Below are the code and all the weights of a small trained network. Each question names an input and a class and asks about switching units off, where a switched-off unit gives its printed mean instead of its output.

import numpy as np


def w(rows, s, z=0):
    codes = np.array(rows[::2]) - 128.0
    scale = np.full(codes.shape[1], s)
    scale[-1] = z or s
    return codes * scale


def f(y):
    return y / 2 * (1 + np.tanh(0.7978845608 * (y + 0.044715 * y**3)))


def log_softmax(a):
    a = a - a.max(-1, keepdims=True)
    return a - np.log(np.exp(a).sum(-1, keepdims=True))


def net(x, mask):
    res = np.array(x, float).reshape(1, 5) / 4 @ E
    y = f(res @ A[0][:, :-1].T + A[0][:, -1])
    res = res + np.where(mask, y, B[0][:, -1]) @ B[0][:, :-1]
    return log_softmax(res[-1] @ U[:, :-1].T + U[:, -1])


A, B = {}, {}
E = w([
[148,186,233,183,142],'x0',
[134,72,158,145,134],'x1',
[103,39,198,99,219],'x2',
[217,119,155,125,102],'x3',
[124,46,135,253,124],'x4',
],0.014)
A[0] = w([
[150,125,112,148,150,60],'n1',
[129,132,8,110,90,182],'n2',
[116,149,45,104,108,209],'n3',
[169,221,139,150,99,63],'n4',
[43,120,115,104,169,127],'n5',
[149,205,139,175,123,167],'n6',
[201,177,156,93,120,198],'n7',
[37,75,152,112,174,194],'n8',
[108,132,63,118,115,108],'n9',
[126,60,121,217,141,145],'n10',
[100,132,165,32,183,255],'n11',
[168,88,166,141,162,112],'n12',
[137,90,76,88,64,147],'n13',
],0.015,0.004)
B[0] = w([
[98,144,135,151,154,130],'n1',
[69,106,20,100,54,247],'n2',
[59,157,68,117,81,223],'n3',
[195,214,177,100,76,223],'n4',
[111,233,67,128,203,198],'n5',
[168,215,191,164,29,209],'n6',
[196,106,192,77,77,212],'n7',
[151,207,100,193,239,230],'n8',
[95,146,92,78,113,184],'n9',
[89,110,103,221,126,225],'n10',
[187,125,148,46,200,249],'n11',
[34,1,161,171,132,180],'n12',
[82,81,58,117,93,202],'n13',
],0.0094,0.018)
U = w([
[172,66,194,26,142,1],'0',
[93,52,170,254,133,139],'1',
[166,198,195,120,44,224],'2',
[118,180,138,116,201,87],'3',
[71,118,78,73,67,157],'4',
],0.012,0.0025)

Each question gives the input, the list of numbers given to net, and the class t.
The units are the neurons (one row each of A and B). Each row of codes is followed by its name. A weight is (code - 128) times the scale printed after its matrix; where a second scale follows, it is the last column's (A, B and U).
mask holds one flag per neuron, in row order. A switched-off neuron (its flag False) gives its mean, the last column of its row in B, instead of its output. The means were averaged over made-up inputs and are rounded, as every weight is.
A unit's drop is (log p(t) with every unit on - log p(t) with that unit switched off) / (log p(t) with every unit on - log p(t) with every unit switched off).
The circuit of an input: a set's keep is (log p(t) with only the set's units on - log p(t) with every unit switched off) / (log p(t) with every unit on - log p(t) with every unit switched off). Starting from the 12 units with the biggest drops (on a tie, the unit counted first), units are removed one at a time, each time the one whose removal leaves the highest keep (on an exact tie, the one counted first), for as long as the keep stays at least 0.8.
circuit, biggest first: the units of the circuit, biggest drop first
k most important neurons: the k neurons with the biggest drops, biggest first
drop of u: that unit's drop, to one decimal
input [4,3,4,-4,1], class 1: circuit, biggest first -> n12
input [-6,-2,5,2,-4], class 3: 2 most important neurons -> n11, n8
input [6,5,0,-5,0], class 1: circuit, biggest first -> n11, n4
input [-1,-2,1,8,2], class 1: 2 most important neurons -> n11, n4
input [-4,-8,3,-4,7], class 1: 2 most important neurons -> n10, n11
input [0,-7,-4,0,-6], class 2: 4 most important neurons -> n4, n6, n7, n12
input [-6,-3,4,-4,3], class 3: 2 most important neurons -> n8, n5
input [-4,8,4,0,-3], class 3: drop of n8 -> 0.2
input [-6,5,1,0,3], class 1: drop of n10 -> 0.2
input [4,-1,1,-4,-1], class 3: drop of n4 -> 0.2
